Below are the code and all the weights of a small trained network. Each question names an input and a class and asks about switching units off, where a switched-off unit gives its printed mean instead of its output.

import numpy as np


def w(rows, s, z=0):
    codes = np.array(rows[::2]) - 128.0
    scale = np.full(codes.shape[1], s)
    scale[-1] = z or s
    return codes * scale


def norm(h):
    return h / np.sqrt((h * h).mean(-1, keepdims=True) + 1e-5)


def f(y):
    return y / 2 * (1 + np.tanh(0.7978845608 * (y + 0.044715 * y**3)))


def log_softmax(a):
    a = a - a.max(-1, keepdims=True)
    return a - np.log(np.exp(a).sum(-1, keepdims=True))


def net(x, mask):
    res = np.array(x, float).reshape(1, 2) / 4 @ E
    u = 0
    for l in range(3):
        y = f(norm(res) @ A[l][:, :-1].T + A[l][:, -1])
        res = res + np.where(mask[u : u + 4], y, B[l][:, -1]) @ B[l][:, :-1]
        u += 4
    return log_softmax(norm(res)[-1] @ U[:, :-1].T + U[:, -1])


A, B = {}, {}
E = w([
[180,2,176,103,82,85,147,77,121,113],'x0',
[90,136,159,219,102,142,76,211,73,145],'x1',
],0.0098)
A[0] = w([
[123,123,133,110,190,113,93,161,81,71,43],'0.n1',
[148,144,74,57,128,2,206,152,129,148,120],'0.n2',
[142,142,110,199,61,194,83,66,90,175,202],'0.n3',
[159,119,143,65,130,182,129,203,81,106,4],'0.n4',
],0.0087,0.0015)
B[0] = w([
[156,107,75,68,223,84,52,110,185,128,134],'0.n1',
[102,160,154,125,93,145,138,167,106,60,253],'0.n2',
[145,201,165,73,98,134,149,124,134,122,247],'0.n3',
[120,2,118,171,248,169,164,142,96,103,122],'0.n4',
],0.011,0.004)
A[1] = w([
[98,150,191,111,72,178,64,253,59,109,245],'1.n1',
[210,238,170,189,215,51,147,58,185,215,1],'1.n2',
[139,105,197,117,57,130,105,97,150,43,131],'1.n3',
[105,128,175,221,110,121,26,162,77,146,61],'1.n4',
],0.0063,0.002)
B[1] = w([
[130,90,144,125,128,101,184,106,227,114,244],'1.n1',
[209,68,37,188,109,228,104,159,3,178,137],'1.n2',
[72,150,105,144,159,97,95,135,121,163,200],'1.n3',
[95,175,134,15,134,105,115,80,111,50,175],'1.n4',
],0.011)
A[2] = w([
[97,164,127,128,211,204,89,154,172,181,6],'2.n1',
[156,67,139,110,2,82,173,135,143,205,149],'2.n2',
[222,117,105,137,29,144,177,101,156,190,108],'2.n3',
[95,113,119,184,198,100,172,130,212,163,109],'2.n4',
],0.0086,0.0023)
B[2] = w([
[109,40,153,196,106,121,35,154,146,128,181],'2.n1',
[160,145,100,177,148,212,88,195,137,140,253],'2.n2',
[100,149,83,172,109,104,247,76,89,182,146],'2.n3',
[177,125,61,166,111,161,160,106,16,185,214],'2.n4',
],0.014,0.0054)
U = w([
[68,198,157,11,120,119,188,142,219,15,183],'0',
[165,62,99,212,128,191,70,180,142,137,192],'1',
[164,165,30,172,115,141,252,90,49,203,135],'2',
[149,111,167,90,176,67,141,82,48,160,20],'3',
[117,102,166,95,215,118,131,21,77,177,35],'4',
[177,134,127,95,190,38,118,55,88,172,1],'5',
[178,136,182,116,243,61,136,64,80,172,14],'6',
],0.013,0.0064)

Each question gives the input, the list of numbers given to net, and the class t.
The units are the neurons (one row each of A and B). Each row of codes is followed by its name. A weight is (code - 128) times the scale printed after its matrix; where a second scale follows, it is the last column's (A, B and U).
mask holds one flag per neuron, layer by layer. A switched-off neuron (its flag False) gives its mean, the last column of its row in B, instead of its output. The means were averaged over made-up inputs and are rounded, as every weight is.
A unit's drop is (log p(t) with every unit on - log p(t) with that unit switched off) / (log p(t) with every unit on - log p(t) with every unit switched off).
The circuit of an input: a set's keep is (log p(t) with only the set's units on - log p(t) with every unit switched off) / (log p(t) with every unit on - log p(t) with every unit switched off). Starting from all 12 units, units are removed one at a time, each time the one whose removal leaves the highest keep (on an exact tie, the one counted first), for as long as the keep stays at least 0.8.
units of the circuit, in order: the units of the circuit, biggest drop first
k most important neurons: the k neurons with the biggest drops, biggest first
k most important neurons of layer l: the k neurons of layer l with the biggest drops, biggest first
input [7,-4], class 1: 2 most important neurons of layer 1 => 1.n4, 1.n1
input [8,0], class 1: 2 most important neurons => 2.n2, 1.n1
input [6,-5], class 1: 2 most important neurons of layer 1 => 1.n4, 1.n1
input [3,5], class 0: most important neuron of layer 1 => 1.n4
input [-6,-5], class 1: units of the circuit, in order => 1.n4, 2.n1
input [4,-1], class 1: 4 most important neurons => 1.n4, 2.n2, 1.n1, 2.n3
input [-1,3], class 2: 3 most important neurons => 1.n1, 0.n3, 0.n2
input [4,-3], class 1: 2 most important neurons => 1.n4, 0.n1
input [3,-1], class 2: 2 most important neurons of layer 2 => 2.n4, 2.n1
input [-7,7], class 0: 4 most important neurons => 1.n4, 1.n3, 2.n2, 0.n3
input [-2,-2], class 2: 2 most important neurons => 1.n4, 2.n4
input [-7,-5], class 1: 2 most important neurons => 1.n1, 2.n1
input [-3,4], class 0: 2 most important neurons => 1.n4, 1.n3
input [-8,1], class 1: units of the circuit, in order => 2.n1
input [7,-1], class 1: 2 most important neurons => 1.n1, 2.n2
input [3,3], class 2: units of the circuit, in order => 2.n4, 1.n1
input [3,1], class 2: units of the circuit, in order => 1.n3, 2.n4
input [-4,-2], class 1: 2 most important neurons => 1.n1, 2.n1
input [-3,3], class 2: 4 most important neurons => 1.n1, 2.n4, 0.n3, 0.n2
input [-7,0], class 1: units of the circuit, in order => 2.n1
input [-5,-4], class 1: 2 most important neurons => 1.n4, 1.n1
input [-2,-3], class 2: 2 most important neurons of layer 0 => 0.n2, 0.n3
input [4,4], class 0: 2 most important neurons of layer 1 => 1.n4, 1.n2
